Look-ups in named tables: a row name and a column name give one cell, copied from the table.

vetapal
|  | raza | zolifen |
|---|---|---|
| reg | 0.467 | 0.639 |
| tefum | 0.824 | 0.465 |
| dem | 0.950 | -0.839 |
| fafut | 0.561 | 0.850 |
| boreke | 0.584 | 0.843 |
| vur | 0.476 | 0.687 |
| susur | 0.997 | 0.398 |
| kulimo | 0.574 | 0.611 |
| gopete | 0.406 | 0.673 |

What is the zolifen of vur in vetapal? 0.687
What is the zolifen of reg in vetapal? 0.639
What is the zolifen of fafut in vetapal? 0.850
What is the raza of kulimo in vetapal? 0.574
What is the raza of dem in vetapal? 0.950
What is the zolifen of susur in vetapal? 0.398
What is the raza of susur in vetapal? 0.997
What is the zolifen of gopete in vetapal? 0.673
What is the zolifen of tefum in vetapal? 0.465
What is the raza of tefum in vetapal? 0.824
What is the raza of boreke in vetapal? 0.584

guko.csv
,bisi,moz,las
resubud,134,100,108
guruva,110,74,107
maz,108,85,106
gopitug,122,102,119
rup,136,94,100
nulod,149,149,112
kenikav,88,114,130
vinor,97,191,123
morip,106,101,111
kise,207,53,169
gub,137,192,106

gub, bisi => 137
kise, moz => 53
guruva, las => 107
kise, bisi => 207
rup, moz => 94
kenikav, las => 130
resubud, las => 108
kenikav, moz => 114
nulod, moz => 149
resubud, moz => 100
rup, bisi => 136
guruva, moz => 74
vinor, bisi => 97
maz, bisi => 108

gep:
,keleder,kul,mol,mabefe,lavut,diz
danid,111,47,155,160,134,16
nolo,111,133,139,155,127,127
pok,77,117,95,75,66,196
bifam,125,121,90,95,118,92
fotov,87,102,210,61,245,30
bikigo,117,105,121,64,166,48
rade,129,136,99,128,118,108
pomub,82,93,124,121,78,152
noneve,105,61,111,104,104,59
raf,126,91,100,142,98,71
tegafir,89,127,113,99,93,171

noneve, lavut -> 104
pok, keleder -> 77
raf, diz -> 71
danid, kul -> 47
tegafir, keleder -> 89
bifam, keleder -> 125
bifam, mabefe -> 95
bifam, mol -> 90
Row with the largest keleder: rade

toberu:
	mulad	simo	dolil	tatip	tiguv	vade	keb	dulo	degarep	rafo
resode	43255	66796	58728	49402	75803	63327	91747	61517	65033	48758
kuz	43844	71626	60768	44589	46564	62112	74724	72498	63188	58286
zuzo	60103	74892	51632	71801	64869	62092	44334	56467	63478	64487
muram	42319	68017	60197	31841	64314	64205	72522	75941	62122	90655
kod	29381	62014	44885	37570	59433	63795	58882	94318	64700	71905
zaginu	61424	68733	48709	86462	56038	64553	73341	66701	64517	71588
gik	58988	63719	48944	40595	63568	63696	69344	67753	63929	73599
zuv	63491	70931	67450	59990	64358	65512	98710	60227	63503	52313
dok	59848	66809	50676	42607	59636	61360	63419	58961	64123	57797
mudose	64977	78539	58543	55627	68586	65778	98275	67274	65966	82965
guk	65910	68186	55797	53168	60331	62770	48172	65883	63202	76540
zorovov	28971	67222	58189	65827	69545	62781	51764	76567	63769	49626
zozadul	67663	67231	57363	61503	75969	64550	65127	73377	62613	56353
fal	23105	64966	52730	63067	65905	62146	59109	82520	64342	70976

resode, dulo: 61517
zuv, rafo: 52313
kod, keb: 58882
zuzo, dulo: 56467
resode, vade: 63327
kuz, dolil: 60768
dok, dolil: 50676
zozadul, vade: 64550
kod, degarep: 64700
kuz, degarep: 63188
muram, keb: 72522
zuv, simo: 70931
zuv, tiguv: 64358
zaginu, tatip: 86462
kod, vade: 63795
zaginu, degarep: 64517
fal, rafo: 70976
kod, mulad: 29381
resode, rafo: 48758
gik, tatip: 40595
Row with the largest simo: mudose

